Below is a small trained network, with its code and all its weights. Each question gives an input and a class and asks what happens when units are switched off, that is, made to give their printed mean instead of their output.

import numpy as np


def w(rows, s, z=0):
    codes = np.array(rows[::2]) - 128.0
    scale = np.full(codes.shape[1], s)
    scale[-1] = z or s
    return codes * scale


def norm(h):
    return h / np.sqrt((h * h).mean(-1, keepdims=True) + 1e-5)


def f(y):
    return np.maximum(y, 0)


def log_softmax(a):
    a = a - a.max(-1, keepdims=True)
    return a - np.log(np.exp(a).sum(-1, keepdims=True))


def net(x, mask):
    res = np.array(x, float).reshape(1, 4) / 4 @ E
    u = 0
    for l in range(4):
        y = f(norm(res) @ A[l][:, :-1].T + A[l][:, -1])
        res = res + np.where(mask[u : u + 4], y, B[l][:, -1]) @ B[l][:, :-1]
        u += 4
    return log_softmax(norm(res)[-1] @ U[:, :-1].T + U[:, -1])


A, B = {}, {}
E = w([
[14,133,88,27,150,141,119,142],'x0',
[152,191,112,133,208,1,100,193],'x1',
[183,57,81,112,145,120,128,110],'x2',
[164,181,88,66,39,152,166,172],'x3',
],0.0077)
A[0] = w([
[96,192,225,116,154,134,165,101,3],'0.n0',
[104,59,175,159,125,105,36,109,38],'0.n1',
[111,158,158,141,219,197,2,138,89],'0.n2',
[176,49,74,90,162,136,166,39,68],'0.n3',
],0.0065,0.0042)
B[0] = w([
[69,139,216,195,154,160,222,204,160],'0.n0',
[131,249,87,176,150,148,241,2,207],'0.n1',
[108,179,80,131,78,72,151,108,236],'0.n2',
[152,114,193,67,173,64,183,157,254],'0.n3',
],0.0099,0.0026)
A[1] = w([
[147,114,166,245,138,166,155,189,62],'1.n0',
[92,49,208,148,38,170,169,65,2],'1.n1',
[106,134,254,137,152,183,196,196,112],'1.n2',
[30,126,136,37,141,108,76,96,33],'1.n3',
],0.0077,0.0034)
B[1] = w([
[145,159,103,75,129,216,24,175,221],'1.n0',
[139,96,130,81,92,77,133,18,253],'1.n1',
[2,150,185,81,61,135,105,135,227],'1.n2',
[159,76,53,122,138,226,73,145,224],'1.n3',
],0.011,0.0039)
A[2] = w([
[103,145,173,133,97,177,221,178,8],'2.n0',
[254,116,245,159,67,134,34,89,1],'2.n1',
[106,138,129,94,236,184,106,50,84],'2.n2',
[142,144,114,38,106,131,187,140,173],'2.n3',
],0.0068,0.001)
B[2] = w([
[188,205,134,85,141,104,117,106,163],'2.n0',
[91,97,86,139,132,197,114,199,254],'2.n1',
[170,143,126,253,118,168,156,180,215],'2.n2',
[130,99,123,190,98,142,109,110,235],'2.n3',
],0.013,0.0045)
A[3] = w([
[100,152,117,148,87,196,135,54,195],'3.n0',
[166,180,91,113,194,32,83,252,143],'3.n1',
[186,178,67,63,2,139,179,173,3],'3.n2',
[216,14,105,88,188,102,224,147,132],'3.n3',
],0.008,0.0041)
B[3] = w([
[181,92,137,109,179,64,125,167,254],'3.n0',
[149,57,158,83,88,155,151,74,254],'3.n1',
[115,173,118,217,208,78,170,115,208],'3.n2',
[35,252,164,92,104,117,76,148,202],'3.n3',
],0.014,0.007)
U = w([
[191,14,160,20,104,89,165,24,99],'0',
[152,97,60,111,153,189,75,244,252],'1',
[131,169,69,236,200,33,190,63,100],'2',
[61,214,188,25,133,80,88,141,67],'3',
],0.011,0.0041)

Each question gives the input, the list of numbers given to net, and the class t.
The units are the neurons (one row each of A and B). Each row of codes is followed by its name. A weight is (code - 128) times the scale printed after its matrix; where a second scale follows, it is the last column's (A, B and U).
mask holds one flag per neuron, layer by layer. A switched-off neuron (its flag False) gives its mean, the last column of its row in B, instead of its output. The means were averaged over made-up inputs and are rounded, as every weight is.
A unit's drop is (log p(t) with every unit on - log p(t) with that unit switched off) / (log p(t) with every unit on - log p(t) with every unit switched off).
The circuit of an input: a set's keep is (log p(t) with only the set's units on - log p(t) with every unit switched off) / (log p(t) with every unit on - log p(t) with every unit switched off). Starting from the 12 units with the biggest drops (on a tie, the unit counted first), units are removed one at a time, each time the one whose removal leaves the highest keep (on an exact tie, the one counted first), for as long as the keep stays at least 0.8.
units of the circuit, in order: the units of the circuit, biggest drop first
unit that matters most: the unit with the biggest drop
k most important neurons: the k neurons with the biggest drops, biggest first
k most important neurons of layer l: the k neurons of layer l with the biggest drops, biggest first
input [1,-2,6,5], class 3: unit that matters most -> 3.n3
input [-8,4,-7,1], class 1: 2 most important neurons -> (1.n0 2.n1)
input [-4,-4,-6,-2], class 3: 3 most important neurons of layer 1 -> (1.n2 1.n0 1.n3)
input [4,-4,7,-1], class 3: 2 most important neurons -> (3.n3 0.n3)
input [7,7,-6,7], class 0: 2 most important neurons of layer 3 -> (3.n1 3.n3)
input [4,-3,-1,-5], class 2: 2 most important neurons of layer 0 -> (0.n1 0.n2)
input [-2,-5,6,5], class 3: 2 most important neurons of layer 3 -> (3.n3 3.n1)
input [-6,-6,7,-5], class 3: 4 most important neurons -> (3.n3 0.n3 1.n1 3.n1)
input [8,3,-7,2], class 1: 3 most important neurons -> (1.n3 3.n3 0.n3)
input [-7,7,3,4], class 0: 3 most important neurons -> (3.n1 2.n2 1.n3)
input [-4,-4,-8,-6], class 3: 2 most important neurons -> (0.n0 1.n2)
input [6,-6,2,8], class 2: 3 most important neurons -> (3.n2 3.n1 2.n1)
input [-7,-1,-8,-2], class 3: 2 most important neurons -> (1.n2 0.n0)
input [0,7,-5,-2], class 0: units of the circuit, in order -> (3.n1)
input [-8,2,8,-7], class 1: 2 most important neurons -> (2.n1 1.n0)
input [3,-4,6,0], class 3: 2 most important neurons -> (3.n3 0.n3)
input [5,-7,-3,5], class 0: units of the circuit, in order -> (1.n1 3.n3)
input [8,-5,-7,-5], class 1: 2 most important neurons of layer 3 -> (3.n1 3.n3)
input [5,-4,4,1], class 1: 3 most important neurons -> (1.n3 3.n1 2.n2)
input [-3,-1,4,0], class 3: unit that matters most -> 0.n3
input [-7,-5,-4,-7], class 1: 4 most important neurons -> (1.n0 2.n1 3.n2 3.n1)
input [4,5,-3,-7], class 2: 2 most important neurons -> (2.n2 0.n1)
input [6,-6,-6,-5], class 0: 2 most important neurons of layer 1 -> (1.n1 1.n0)
input [-7,-7,-3,8], class 2: 3 most important neurons -> (3.n2 3.n1 1.n3)
input [6,5,-3,-8], class 2: 2 most important neurons of layer 0 -> (0.n2 0.n1)
input [3,-5,-5,7], class 2: 2 most important neurons of layer 3 -> (3.n2 3.n1)
input [7,6,1,-3], class 1: unit that matters most -> 1.n3
input [8,6,2,1], class 1: 2 most important neurons of layer 2 -> (2.n2 2.n0)
